Each row is followed by its class number.
[  62    3  -10 -506  214  108  -22 -166  -19 -291 -251   75   58   39
 -151   44   32  162    6 -213  395 -108  -27  215  194  116   31 -149
  187 -490 -118  482   84   44   47  -17  -38  471] -> 1
[-117  335 -216  136   67  163 -391  246  242  -32  356 -158  -27 -145
  522  116 -161 -291  -99  134   70 -129  -22 -143  176  201  270  -77
 -352   57   58   44 -255 -118   29 -365  211  134] -> 1
[ -61    5  -12 -167   71 -275  -58  -59  -51  -33  -86  116   66   61
    6  200 -108 -153 -136  175  -15   61  219  -29  113  277  111  -65
 -137   40  -65 -147  -52  245  112  -36 -133  198] -> 8
[ -89 -345  -28   60 -121  251 -100  270   32 -178 -339  180    3 -155
 -376 -388  300  312  613  197   19 -290  238  212  124 -145  -27  157
  322 -609 -304  -24  -53 -188 -143 -151 -498 -135] -> 2
[ 343  193   67  146 -115  -80 -292  132  279   90  -91   19  -20   37
   49 -197  -31 -437  -35   44 -135   34 -119  130  262   -5 -102   49
 -302 -446 -157  143   11   -4   92  -72 -388  168] -> 6
[ 124  351 -210 -128  125 -141  240 -182 -276  243   48   84 -131  -17
  -30  380 -315 -315 -407 -146  154  148 -261 -246  165 -123 -102 -170
 -220  188   37  211   42  236  123  166  231 -163] -> 8
[-120 -136  172 -238  -25 -545  -60 -116  227 -256   -9   60   94  270
  -84 -129  -54  -16 -208   21   44   81  274 -105  232  436 -161    4
 -103  265   -9 -259  -81  294  -20   50  163  203] -> 7
[ -83 -162 -187  151 -123  281  127  500  154  -77 -428  129  128    7
 -214 -379  435  149  562  -26  -29 -201  244  155  286 -302 -140  432
  321 -691 -381  283 -124 -183 -122 -225 -343 -227] -> 11
[ -32  -23 -153  -67  -66   82 -179   65  378 -287 -330  190  208  230
 -456 -899  210   25  347  122    7 -427  228   19  343  183 -105  229
  161 -472 -269   -9 -342  145   60 -224 -343  -93] -> 4
[-158 -501 -384 -138  137  291  114  296  185  170 -488   65   52  212
 -208 -692  438   65  476  -92  349 -333   95  279  199 -141  102  269
  266 -573 -358  -15  -34  -67 -129  163 -283 -151] -> 6
[  58  -38 -303 -139  117  104  -67  130  190  -27 -339  139  224  304
 -318 -599  204   92  266 -293  225 -335  246   64  218  -76   23  199
  298 -581 -400  345 -138  258  -12  129 -219   66] -> 9
[   5   21   98 -295   92  -34  310   46  106 -189  -73   62   -2  -23
 -140  310 -275   51  -32 -435  218  319 -215   99  -60   -1 -171  -39
  -49 -156   -3  360  119  -82   58  -19  278  268] -> 8
[-316 -318  180 -341  152   15  154 -107  401 -130  292 -218   59  161
  142  329   84  -40    6  168  186  -79  140 -170  -80  137   71   64
    5   97   92 -517 -350  131   61 -167  196  -61] -> 6
[ -35  -27  308  -89  -10 -315   38  -99  131 -285  158   10  333  116
 -204   -9  -84  102  -14  130 -325   67  308 -117   -7  403   48    6
   40 -140  -53   16 -177  333   47  -16   82   91] -> 11
[  75  218 -136 -218  212  -78   50 -241 -154  -65  -62  343  -79 -197
 -146  177 -491  279  -50  -67    9  160  -61  -92 -177  -56   90 -206
  -24  473   82  251   90  321  258 -233  219  148] -> 7
[-228 -384  366 -180  -95 -161   74  333  286  -69   -6 -462  151  269
   -8  -27  137  -23   29  147  -37   77  -13  185   15   95 -117  192
  -61 -499 -155 -152  -17    0 -297   -5  -37   71] -> 10
[ 266  187   51  -60  -38 -223 -234   -5  -34  -92 -398  484  -91  133
  -53   38 -354   37 -284    8  -52   83  225 -279  408  255    9   80
  -34  202  -64  -54 -160  367  238   -5 -264  -35] -> 10
[-204 -153 -365   62   22  319   98  216  375 -113 -221    2  367   18
    1 -784  358   37  427   43  -58 -364  173  190  210   49   40  341
  254 -414 -251   41 -130 -228  -54 -306 -307   43] -> 4
[-402 -243  251 -350   76 -268   81  -60  251 -417  214 -207  273  286
   40  243  217   14 -133  218  264  109  357 -209  150  293 -114   38
 -127  -35   65 -428 -326  191   22 -160  345   47] -> 5
[ 289 -217 -104 -290  230 -118 -408  -62  230 -324 -124  234 -134   40
 -279   30  -36 -256  127 -275  639  126 -130  126   60   -4   35   34
  -35 -305  -84   28   38    7  163  133 -222   39] -> 9
[-189 -333  150  117  -43 -347  132 -114  373  -40   69   39  176  232
  -82   75  143   47   91   47   15   50  485   13   14  166 -136  233
    2  186   18 -224  -99  323 -121 -107   69  165] -> 3
[ 220  306  169   -2  -74   -9  -89 -113  -21    8  121 -181  -30  -62
  193  276  -15   -8 -225  -23   52  -47 -202  -38  205   53   73 -226
  -97 -182   -4  279   69   43  -68   31   46  114] -> 7
[ 139 -107  -52 -225  -20 -272 -498  224  471   48  -14 -346  203  224
  -16 -405   61 -398 -100   22  263  -40 -167  349  124  -54 -205  -16
 -337 -493 -291  -56   69  277 -129  -36 -357   79] -> 10
[ 200    2  218  -99  227  109  207 -304  142 -310  193  198  172 -171
 -247  452   63  -50    7   20  289  224  126   14  -90 -213 -161   83
  -39 -350  -76  158 -159  423  337 -145  -49  -64] -> 3
[ -54 -120  111 -208  102 -268 -106  -41  122 -130  172   76  129  249
    2  201   13 -219 -148  175   77 -108  192 -140  147  261  178 -127
 -193   70  -12 -141 -242  296  118   84   75  124] -> 0
[ -30  -53  144  -50  -54 -275 -172  -62  -81  -96 -126  172  -13   86
  -81  203  -92  112 -160  173  -44   63  329 -219   82  233  168   50
  -30  344 -104 -335 -106  195   28   61 -163   -3] -> 2
[  89 -118 -146   96   79 -270 -562  -38  478 -318  312 -320  228  -16
  115 -311  370 -567  130  322  138  -50   68  183   95   89  -51   60
 -175 -462 -145 -140  -13  240 -111 -120 -229  -46] -> 5
[ 295   61 -105   52   12 -247 -525   62  432 -224  123   -8  360   25
  -59 -380  123 -492   33   68  -16   42   65  151   11  182 -130   38
 -154 -526 -203  121  -11  236   -6   85 -449  -18] -> 5
[-239  102  114   65   37  118 -152  222  274 -285  363 -260  183  -55
  445  304  103 -132  -91  215  -50  -67  137 -184   18  139  110  103
  -58  -33   22 -102 -271  -23  -61 -290  142   24] -> 3
[  24 -259   74   16  111 -283 -302   59  419 -193   99 -156  181  242
   -8  -91   33 -319   22   66  204  159  142   15 -212  265   26  162
 -100 -174   -7 -202    7  199  -22   99  -97  183] -> 0
[ -94 -464  -30 -124  -43  201 -224  419  348 -311 -518  194  185  320
 -307 -375  273  302  384   39  140 -123  435  155  293  -12   59  385
  299 -643 -301 -113 -194    4   -2 -174 -475 -125] -> 1
[-176 -196  131   93   15 -289  443  -69  215  145  184 -181   55  385
  291  154  196 -301 -133  132   49  129   25 -325  188  245 -181  139
 -153  -29   77 -112 -100  291 -204  176  244   29] -> 7
[ -49 -232   15 -313    3 -310 -426  -73  -96  -46 -333  237 -339  187
 -186  174 -300  221  -68   97  162   95  347   77  -41  381  280  -75
   37  314   36 -474   98  307   81   11 -194   68] -> 0
[ 245  456   69  -12  -55 -128  -89 -369 -189  378   13  150 -252   84
  -57  167 -219 -206 -319  -29   36  128   33 -271  282   63 -226 -166
 -334 -345  -73  292  -14  353 -115  180 -140   25] -> 8
[ -72 -213  114  191 -142  333   52  146  -75  -23 -322  118    0  -33
 -296  -45  228  216  267  116 -156  -73  252   64  185 -334  -37  307
  142 -397  -91   35   -8 -136  -26 -198 -286 -304] -> 6
[ 114    1 -202 -210  -83 -210 -325  460 -157  224 -379   50 -293   69
 -279 -171 -365   90 -134 -149  110  -10 -196  104  -48   19   70 -171
   67  215 -233  -15  221  166  -83  255 -105   -7] -> 4
[ 313  584   16  -25  -47 -121   11   13  246   48  117  226   67   78
  205  464 -300 -485 -257 -211  -81   35   11 -213  194  198   65   23
 -348 -215  -46  349 -168  189  281    9  -24 -140] -> 0
[ 139  541 -232 -248   59 -227    8 -156  -60  277 -210  270  -70  280
  -56  -45 -344  -50 -508  -98  203   10  147 -266  444  255 -110  -57
 -167   96 -164  308 -208  576   25  112   47  103] -> 8
[  91  -49  124 -171   91 -172  -13 -232 -105  -10  -66  238 -325   -2
 -155  529 -401   61 -170 -152  351  370   -8  103  -61    2 -140  -62
 -228   74   91   42   81  262   37  -11   59  117] -> 1
[ 165  482   35 -117 -156 -210 -189  108 -253  295 -245   32 -195  258
  147   99 -484   98 -553  -43 -205  218  -86 -102  392   87  -85 -242
 -291   42   39  162   15  268   -8  -34  112  -20] -> 0
[ -10 -205 -346    5  -30  -73 -164  274   99 -137 -381  124  146   56
 -361 -895  497  251  513   67  238 -271  278  -44  263  -58  -35  123
  366 -338 -484  -49   49  372   -6   -3 -148 -273] -> 11
[ 257  126  -47  125   38  -48 -423  125  232  -66  402 -324  287 -307
  -15  -23   88 -435   95  189  157   -5 -104  178 -404  134  -34   -1
  -73 -553 -203   44  -40   65  -55  125 -475  -63] -> 10
[  73  490   92 -141 -151 -302  -62 -327  -79  221   90  -28 -140   57
  164   55 -479   55 -444 -160 -270   16 -152  179  177  214  -39 -245
 -225  107  113   90  126  171 -169  -57   86  117] -> 9
[-381  -99   84  -75 -107   48 -176   63  129   96   20 -122 -172   62
  412  156   74  273  -56  -67   85  -84  464    6  100  316   57   -3
   64   80   28 -325  -59  171 -275 -202   23  303] -> 5
[-126 -141  -69   58 -116  360   81  190 -158  193 -467   50  -37  -16
 -154 -315  288  378  194 -211   88 -107  395  126  135 -179   -5  427
  340 -333 -329   10  129 -125 -147  -10 -421   14] -> 5
[ -77   16   37  -15  -29 -112  120 -192   14   85   85   62 -107  -80
  190  314   19   -7  -72  -41   73  101  156 -122   81    2 -148   70
  -82  191  -34  -85   30  290  -83 -131   34  -98] -> 11
[ -30 -276  119 -195  185   12  295 -246  -90  -53 -211   86  126  171
 -361  149   26  249   -4 -319  361  202  252  -38  100 -256 -239   49
  104 -442  -39  357  262  275   -1   35  159  362] -> 4
[ 193  400  -90  -98 -101 -223    6   32  -51   71   17   18  165  351
  -34 -200 -203  -43 -283  -75  -70 -119 -162  -16  525   57 -160 -246
 -237 -286  -82  578 -122   93  -77   66  178  165] -> 0
[ 118  146 -169 -123  233 -100   26 -181   40 -106   66   67  127  -60
   56  107   20  -10   29 -160  462   28  143   13    0  138  -65  -66
   56 -374 -203  392   -4  437  -21  102   70  239] -> 11
[ 210  647 -362  -54   58  -82  -56 -127  -15  189 -100  365   26   80
  144   77 -317 -249 -348  -21   77 -159   48 -254  499  124   36 -110
 -280   21 -140  418 -222  508  148  -78  -35  -89] -> 8
[ 174  164  -14 -229    3 -212  -23 -190 -167 -101 -246  335 -137  -22
 -123  125 -157  177   24 -380  116  110   -8  -40  247 -112 -116 -163
    4 -182 -191  314  218  113   -8   56  -10  143] -> 9
[  36 -148   23  163  -84 -189 -355  231  223  -96   15 -135   38  266
  100 -241  233 -409    3   16   75  190  105   22  245  196 -219  184
 -257 -604 -129  -15  -59   25 -248  136 -197  -68] -> 4
[ 213  351   -7 -215    1 -115   52  -82   57  156 -180  202   21  340
  -28  185 -387   32 -330 -159  -54   88    9   11  398   -6  -63  -87
 -172 -263    2  410 -149  333   81 -102   -3  106] -> 8
[-121 -189 -251  187  -43  408   70  372  127  -73 -144 -110  209 -133
 -231 -527  515  -12  327   96  186  -62  141  197   16 -267 -151  430
  169 -557 -372 -100 -107 -247  -53  -17 -368 -393] -> 10
[ 211  441 -197  -34  -91  250    2  131 -360  353 -288   49 -289  -72
  -79 -153 -142  121 -158 -296   16 -117 -232  253  291 -200    2 -172
   57 -449 -170  652  245 -123 -130  147 -103  212] -> 10
[  42   56    3 -234 -193 -429  -13   44  -82   62 -236   31 -140  503
  -63  -82 -211   75 -218 -253   75  -62 -179  -21  447  109  -55  -88
 -158  155  -50   46   37    6 -138  191  210  -60] -> 9
[ 326  649 -214 -315   -3 -173 -269  173  -80 -151  -98   88   -7  102
   -6   21 -452 -280 -460 -371   69    1 -478 -172  376 -106   53 -107
 -291   -8 -300  503   18  -55  109  124   10  -63] -> 10
[-102 -387  -73 -330  160 -209 -271  266  102  139 -314  126 -139  324
  -70 -163 -195  105   -7  194  103  154  128  -92   65  189   65  -90
  -49  105  -73 -163  -76  526  -44  -13  -46   99] -> 2
[-100 -130 -258  -59   -9   18    2  246  250   -1 -387  161   96  134
 -198 -591  390   38  423  187  127 -300  291  120  305   46  -50  294
  173 -346 -308  -52 -311  267   -3 -186 -220 -341] -> 8
[   4 -106  -55  204 -221  492  103  466   75  217 -375  -50 -124   47
 -246 -284  299 -101  203  -89   -4  -85  -24  133  143 -401 -227  344
   12 -478 -223   64  -11 -230   23  -15 -344 -421] -> 7
[ 140  -71  144  311 -101   63 -367  -33   61  -85  299 -133  -10 -313
   85  228  133 -170   75  180  -11   54  112  336 -196   10  -38   -3
  -19 -352  -14 -167   46 -138 -120  -33 -494  156] -> 9
[ 119  -13  -73 -248  181  -34  150  -68  320 -154 -181  206   21   82
 -158   53  -44 -279  -52 -367  522   58 -108  107  331 -123 -200   34
 -237 -285 -111  308   -2  201  181  -80  121  187] -> 0
[-278 -438  152 -254   -7 -368 -165  -76  145 -181 -134  -36  215  586
 -235 -238  196  156    0  241  -86  103  475 -225  154  238  -90   84
  -54    7  -16 -315 -147  406  -82  -15   29  -66] -> 7
[ 120    6  -49 -139  171   -7  244 -365   11  -26  -45   89   84 -125
 -115  -93  169   97   77  -41  319  -23   19   79  201 -195 -299  -12
   71 -209 -126  268   22   94   13  -60   47  163] -> 3
[  65 -187  -17 -266  -78  226 -104  296    3 -277 -590  283   32   97
 -535 -213  133  271  256  -61   73 -143  164  204  370 -260   37  162
  220 -588 -287  -24  -96  -50  232 -197 -398 -344] -> 4
[-240   20 -125 -159  196  204 -112  -87  139  -44  276  -79  -55  -97
  352  221 -240 -123  -64  380   32 -143  -89  -74   55  220  216 -149
 -242  162  208 -149 -303   48   54 -394  170  -44] -> 1
[  88  -58  102 -133   -5 -312  -76    9  -48    8 -258  124  -82  220
 -278   -4 -302  158 -119  -10  -32   43  -40  -27   32   26    6  -92
   37  186  -32   29   35  320  -50   83   18  115] -> 0
[ 103 -164   12   93   26   37 -461  241  338 -115  130 -231  222  -22
  -61  -88  173 -325   35  369  208  184   94  423 -229  -91 -112  208
 -195 -604 -160 -265  -72  116   37 -180 -597  -39] -> 1
[-120 -502  -10  -59  -31   52  137  115  278    6 -307  181  -66   88
 -364 -541  408  144  501   35  130 -210  155   50  195 -234 -213  212
  246 -189 -162 -249 -127   32  -58  -90 -155 -233] -> 2
[ -19 -286   -4  -19   39  302 -246  -19  151 -292 -262  125  134  122
 -138 -408  428  -15  279  232   87 -152  172   90  423 -229   30  299
  -77 -584 -262  -64 -179  -54   45 -267 -439 -263] -> 1
[  -3   18 -175 -221   33 -411 -177 -148  -48  292 -108   97 -155  386
  278 -134 -104  -33 -136 -204  168 -176   34  166  342  295  232 -226
 -195   38   51   53  111  385 -174  144  167   77] -> 0
[-227  139   87   27   48 -125  215  -33  188 -170  365 -202   73   -9
  105  328 -270 -180  -64  256  -44  253  -47 -282 -212  318  -94   38
 -235  267  217 -127 -265 -100   77 -261  390  157] -> 8
[ 170   10 -165   41  105   26 -300    7  432 -282  293 -301  388 -120
   10 -218  104 -268  114  -47  128   11 -128  291 -245  -23   48  152
   -8 -320 -180  161   41 -186  -40  -54 -235   80] -> 11
[ 287  533 -254  107    8 -150  -51 -198 -139  286   51  126  -82   29
   87  -95 -296 -175 -414   73  -14   51 -292 -177  283 -175  -85 -148
 -333  224  -45  118  -86  397   65   35  108 -431] -> 1
[ 164  201  177   46  -63   42  403 -286  -90  149  -12   99   15  -86
  104  153   98  -54  -84   69 -167  -45   19 -147  319 -171 -112  110
  -72 -240 -222  188   13  -21   -7   48 -155  -29] -> 2
[ 248  135  489  165  -85 -144  371 -464 -251  -80    7  112  -40 -136
 -261  424   15  216 -164 -105   17  477  183 -150   42  -62 -482  115
   26 -325 -116  172   57  221  -73  186  -63   40] -> 3
[-338  -80  -58  -91   69  304   79    0   36  222  272 -226 -113  -22
  410  156   28  227  -39   71  145 -104   79  -44   49  122   72 -113
  -17  135  170 -120 -242  182 -166 -286  278  -29] -> 2
[  78  497  -22  -37  -82 -166  -48  -68   -6  280  -18  -86  149  274
  203   33 -233  -13 -478    2  -90  -92  116  -71  539   95 -168 -158
 -249 -310  -85  510 -109  481 -217 -111   43  320] -> 5
[-215 -229  -56 -163  -24 -318  170   66   16  -52 -276  216  132  325
 -245  -91  129  173  -15    0   11  -28  369  -62  227  151  -77   25
  169   84  -98 -154  -73  367  -35   71   37   30] -> 1
[-129 -111  108  319 -215  117   90  296  134  -73 -256   63  295  135
 -261 -438  402   26  369  228 -311  -74  447 -102  163 -118 -185  406
   27 -550 -303    2 -176  -82  -30 -140 -333 -155] -> 2
[ 197  -12  -80  -14   49  -11 -442  115  265  -95  157  -38   76 -110
   69  -85  -50 -374  141   -2   73   37    1  288 -254  103    7   56
 -151 -534 -217  137  106 -131  -45  104 -508  230] -> 10
[-105 -296  -75   74   10  103 -240  315  176 -211 -215   -4  147   68
 -148 -515  407   22  360  101  163 -111  241   52  148   53   78  235
   80 -489 -280  -84  -52   87  -37  -49 -257 -118] -> 7
[ 325  587  -54   36  -28  -58    0 -229 -213  107 -103  198 -127   31
  -70  105 -345  -75 -400 -182  153  127 -221 -130  303   20  -83 -192
 -247 -134  -36  440   39  109   33  173   57  108] -> 8
[  70 -179   81 -331   92 -195   -4 -257 -106    6 -298  241 -151   94
 -272  164 -270  227 -102 -206  113   20   35   48   62   29  200 -142
  148  295  157 -120  220    9  163   56   41  206] -> 11
